Below are the code and all the weights of a small trained network. Each question names an input and a target symbol and asks about switching units off, where a switched-off unit gives its printed mean instead of its output.

import numpy as np


def w(rows, s, z=0):
    codes = np.array(rows[::2]) - 128.0
    scale = np.full(codes.shape[1], s)
    scale[-1] = z or s
    return codes * scale


def f(y):
    return y / 2 * (1 + np.tanh(0.7978845608 * (y + 0.044715 * y**3)))


def softmax(a):
    e = np.exp(a - a.max(-1, keepdims=True))
    return e / e.sum(-1, keepdims=True)


def log_softmax(a):
    a = a - a.max(-1, keepdims=True)
    return a - np.log(np.exp(a).sum(-1, keepdims=True))


def net(x, mask):
    ids = ['ΓΔΣαβζηθλμξτφψ'.index(c) for c in x.split()]
    T = len(ids)
    res = E[ids] + P[:T]
    r = res
    for j in range(2):
        rows = slice(2 * j, 2 * j + 2)
        q, k, v = (r @ M[0][rows].T for M in (Q, K, V))
        z = softmax(np.where(np.tri(T) > 0, q @ k.T / 2**0.5, -1e9)) @ v
        o = O[0][rows]
        res = res + np.where(mask[j], z, o[:, -1]) @ o[:, :-1]
    y = f(res @ A[0][:, :-1].T + A[0][:, -1])
    res = res + np.where(mask[2:14], y, B[0][:, -1]) @ B[0][:, :-1]
    return log_softmax(res[-1] @ U[:, :-1].T + U[:, -1])


Q, K, V, O, A, B = {}, {}, {}, {}, {}, {}
E = w([
[154,58,171,107],'Γ',
[107,86,180,133],'Δ',
[97,81,82,140],'Σ',
[145,92,146,172],'α',
[80,171,87,33],'β',
[127,229,75,89],'ζ',
[73,100,156,68],'η',
[168,190,127,141],'θ',
[122,208,229,123],'λ',
[158,195,52,204],'μ',
[30,147,120,134],'ξ',
[183,92,187,21],'τ',
[176,237,180,200],'φ',
[162,102,8,47],'ψ',
],0.017)
P = w([
[92,2,190,84],'0',
[112,49,171,149],'1',
[147,94,216,127],'2',
[145,99,210,112],'3',
[119,80,194,127],'4',
[108,67,185,137],'5',
[114,73,186,132],'6',
],0.0029)
Q[0] = w([
[132,10,124,219],'H1',
[85,124,124,254],'H1',
[40,159,119,234],'H2',
[187,74,129,34],'H2',
],0.0055)
K[0] = w([
[171,152,127,2],'H1',
[47,124,184,235],'H1',
[162,132,168,136],'H2',
[106,141,184,126],'H2',
],0.0089)
V[0] = w([
[33,49,212,221],'H1',
[255,145,63,218],'H1',
[162,24,31,47],'H2',
[21,178,49,163],'H2',
],0.0052)
O[0] = w([
[51,70,158,173,212],'H1',
[254,141,105,192,1],'H1',
[126,37,33,97,178],'H2',
[20,146,66,198,120],'H2',
],0.0071,0.0019)
A[0] = w([
[99,148,138,128,253],'N1',
[202,40,143,185,183],'N2',
[110,78,156,135,30],'N3',
[137,49,175,153,167],'N4',
[127,155,124,204,116],'N5',
[99,147,190,108,69],'N6',
[107,160,49,113,138],'N7',
[144,172,114,146,23],'N8',
[93,101,83,103,253],'N9',
[117,80,144,3,151],'N10',
[90,122,119,145,195],'N11',
[188,93,118,93,211],'N12',
],0.012,0.003)
B[0] = w([
[96,160,139,99,182],'N1',
[101,191,69,142,203],'N2',
[101,82,116,137,163],'N3',
[88,126,86,148,218],'N4',
[170,176,167,150,148],'N5',
[82,110,102,204,166],'N6',
[151,211,118,193,180],'N7',
[108,2,132,139,129],'N8',
[201,119,159,58,231],'N9',
[164,102,202,149,254],'N10',
[132,126,114,41,178],'N11',
[165,135,84,190,171],'N12',
],0.0094,0.0071)
U = w([
[154,17,116,216,65],'Γ',
[46,54,148,173,4],'Δ',
[140,34,18,12,203],'Σ',
[37,92,3,194,153],'α',
[166,151,178,10,70],'β',
[116,214,68,62,154],'ζ',
[109,71,199,56,104],'η',
[154,136,142,122,213],'θ',
[48,155,202,149,91],'λ',
[140,147,107,190,142],'μ',
[6,155,126,41,166],'ξ',
[193,76,189,122,131],'τ',
[136,148,204,169,125],'φ',
[220,109,100,97,115],'ψ',
],0.008,0.0039)

Each question gives the input, a string of symbols that net reads in full, and the target symbol t.
The units are the heads (2 rows each of Q, K, V and O) and the neurons (one row each of A and B). Each row of codes is followed by its name. A weight is (code - 128) times the scale printed after its matrix; where a second scale follows, it is the last column's (O, A, B and U).
mask holds one flag per unit, heads first, then neurons. A switched-off unit (its flag False) gives its mean, the last column of its rows in O or B, instead of its output. The means were averaged over made-up inputs and are rounded, as every weight is.
A unit's drop is (log p(t) with every unit on - log p(t) with that unit switched off) / (log p(t) with every unit on - log p(t) with every unit switched off).
top k neurons: the k neurons with the biggest drops, biggest first
heads that matter: for each layer, one digit per head in row order, 1 if its drop is at least 0.15 and else 0, layers parted by /
drop when u is switched off: that unit's drop, to one decimal
input ψ λ β, target β: top neuron : N10
input Σ Σ α Σ η, target η: heads that matter : 00
input Γ Σ η Σ, target Σ: heads that matter : 01
input μ α Σ Σ α α Γ, target α: heads that matter : 10
input ξ β α Γ τ, target τ: top 3 neurons : N10, N12, N2
input Σ Σ ξ Γ ξ ζ α, target α: heads that matter : 00
input Γ τ Σ Γ, target Γ: heads that matter : 01
input ξ Σ μ β ψ, target ψ: top 2 neurons : N7, N9
input α ξ Σ Γ α Σ, target Σ: heads that matter : 00
input η τ Γ, target Γ: top 3 neurons : N10, N12, N4
input β τ β Δ Σ β, target β: top 3 neurons : N9, N10, N4
input ξ Σ ξ, target ξ: drop when H2 is switched off : 0.2
input Σ τ Σ Γ η, target η: drop when N2 is switched off : 0.1
input Σ θ α Δ Σ ζ τ, target τ: drop when N9 is switched off : -0.1
